Below is a small trained network, with its code and all its weights. Each question gives an input and a class and asks what happens when units are switched off, that is, made to give their printed mean instead of their output.

import numpy as np


def w(rows, s, z=0):
    codes = np.array(rows[::2]) - 128.0
    scale = np.full(codes.shape[1], s)
    scale[-1] = z or s
    return codes * scale


def f(y):
    return y / 2 * (1 + np.tanh(0.7978845608 * (y + 0.044715 * y**3)))


def log_softmax(a):
    a = a - a.max(-1, keepdims=True)
    return a - np.log(np.exp(a).sum(-1, keepdims=True))


def net(x, mask):
    res = np.array(x, float).reshape(1, 4) / 4 @ E
    y = f(res @ A[0][:, :-1].T + A[0][:, -1])
    res = res + np.where(mask, y, B[0][:, -1]) @ B[0][:, :-1]
    return log_softmax(res[-1] @ U[:, :-1].T + U[:, -1])


A, B = {}, {}
E = w([
[195,151,141,64,97,71,138,41,104],'x0',
[80,139,161,114,70,165,139,162,62],'x1',
[160,2,84,204,168,171,152,65,128],'x2',
[85,44,183,132,128,63,50,140,123],'x3',
],0.0092)
A[0] = w([
[199,187,4,143,172,206,205,157,195,254],'n0',
[76,204,184,79,129,118,76,203,141,184],'n1',
[72,134,138,200,216,197,107,202,127,188],'n2',
[151,196,111,65,113,120,116,126,124,210],'n3',
[79,117,119,137,111,154,132,184,34,120],'n4',
[96,122,88,229,216,165,84,172,187,231],'n5',
[147,30,144,169,117,121,51,99,123,198],'n6',
[165,192,106,102,137,126,205,44,91,152],'n7',
[76,209,169,44,118,88,117,104,112,205],'n8',
[43,195,163,85,98,109,88,199,141,182],'n9',
[215,137,137,57,107,90,185,58,72,212],'n10',
[146,2,142,173,161,103,83,85,144,184],'n11',
],0.0076,0.0041)
B[0] = w([
[122,171,169,243,89,175,192,127,202,247],'n0',
[80,175,163,216,88,73,95,135,192,212],'n1',
[60,9,20,184,83,190,140,87,160,202],'n2',
[158,188,178,152,167,118,163,187,96,190],'n3',
[80,102,106,122,75,179,133,118,3,160],'n4',
[114,52,67,161,140,139,82,80,195,214],'n5',
[74,78,36,105,215,82,77,86,137,197],'n6',
[226,110,169,150,196,194,203,134,126,191],'n7',
[142,240,232,111,144,159,77,172,141,211],'n8',
[52,193,133,198,15,76,93,109,179,213],'n9',
[162,163,137,101,212,148,157,87,145,216],'n10',
[79,89,2,72,192,41,109,41,208,217],'n11',
],0.0071,0.011)
U = w([
[231,158,205,135,202,208,182,160,108,172],'0',
[178,100,122,72,118,133,101,210,111,7],'1',
[101,130,116,199,118,142,110,118,194,213],'2',
[177,145,164,86,51,147,121,154,103,64],'3',
[101,203,207,123,122,40,51,199,113,127],'4',
[160,108,124,94,117,97,137,192,108,4],'5',
[81,60,100,117,114,205,100,147,69,119],'6',
[118,95,74,85,255,42,69,78,162,187],'7',
],0.0088,0.0031)

Each question gives the input, the list of numbers given to net, and the class t.
The units are the neurons (one row each of A and B). Each row of codes is followed by its name. A weight is (code - 128) times the scale printed after its matrix; where a second scale follows, it is the last column's (A, B and U).
mask holds one flag per neuron, in row order. A switched-off neuron (its flag False) gives its mean, the last column of its row in B, instead of its output. The means were averaged over made-up inputs and are rounded, as every weight is.
A unit's drop is (log p(t) with every unit on - log p(t) with that unit switched off) / (log p(t) with every unit on - log p(t) with every unit switched off).
The circuit of an input: a set's keep is (log p(t) with only the set's units on - log p(t) with every unit switched off) / (log p(t) with every unit on - log p(t) with every unit switched off). Starting from all 12 units, units are removed one at a time, each time the one whose removal leaves the highest keep (on an exact tie, the one counted first), for as long as the keep stays at least 0.8.
circuit, biggest first: the units of the circuit, biggest drop first
k most important neurons: the k neurons with the biggest drops, biggest first
drop of u: that unit's drop, to one decimal
input [-7,7,6,-8], class 6: circuit, biggest first	n4
input [-1,6,2,6], class 7: circuit, biggest first	n6, n0
input [3,1,-7,-5], class 4: 2 most important neurons	n9, n1
input [-7,-3,-1,5], class 7: 3 most important neurons	n0, n11, n6
input [1,-5,-3,5], class 4: 4 most important neurons	n2, n5, n10, n7
input [-8,1,0,8], class 7: 3 most important neurons	n11, n6, n0
input [-6,7,5,4], class 6: 2 most important neurons	n4, n2
input [3,7,3,2], class 7: 2 most important neurons	n0, n2
input [-2,-8,6,-2], class 7: 2 most important neurons	n11, n6
input [-4,8,8,6], class 7: drop of n6	0.1
input [7,1,-7,-7], class 0: drop of n7	0.4
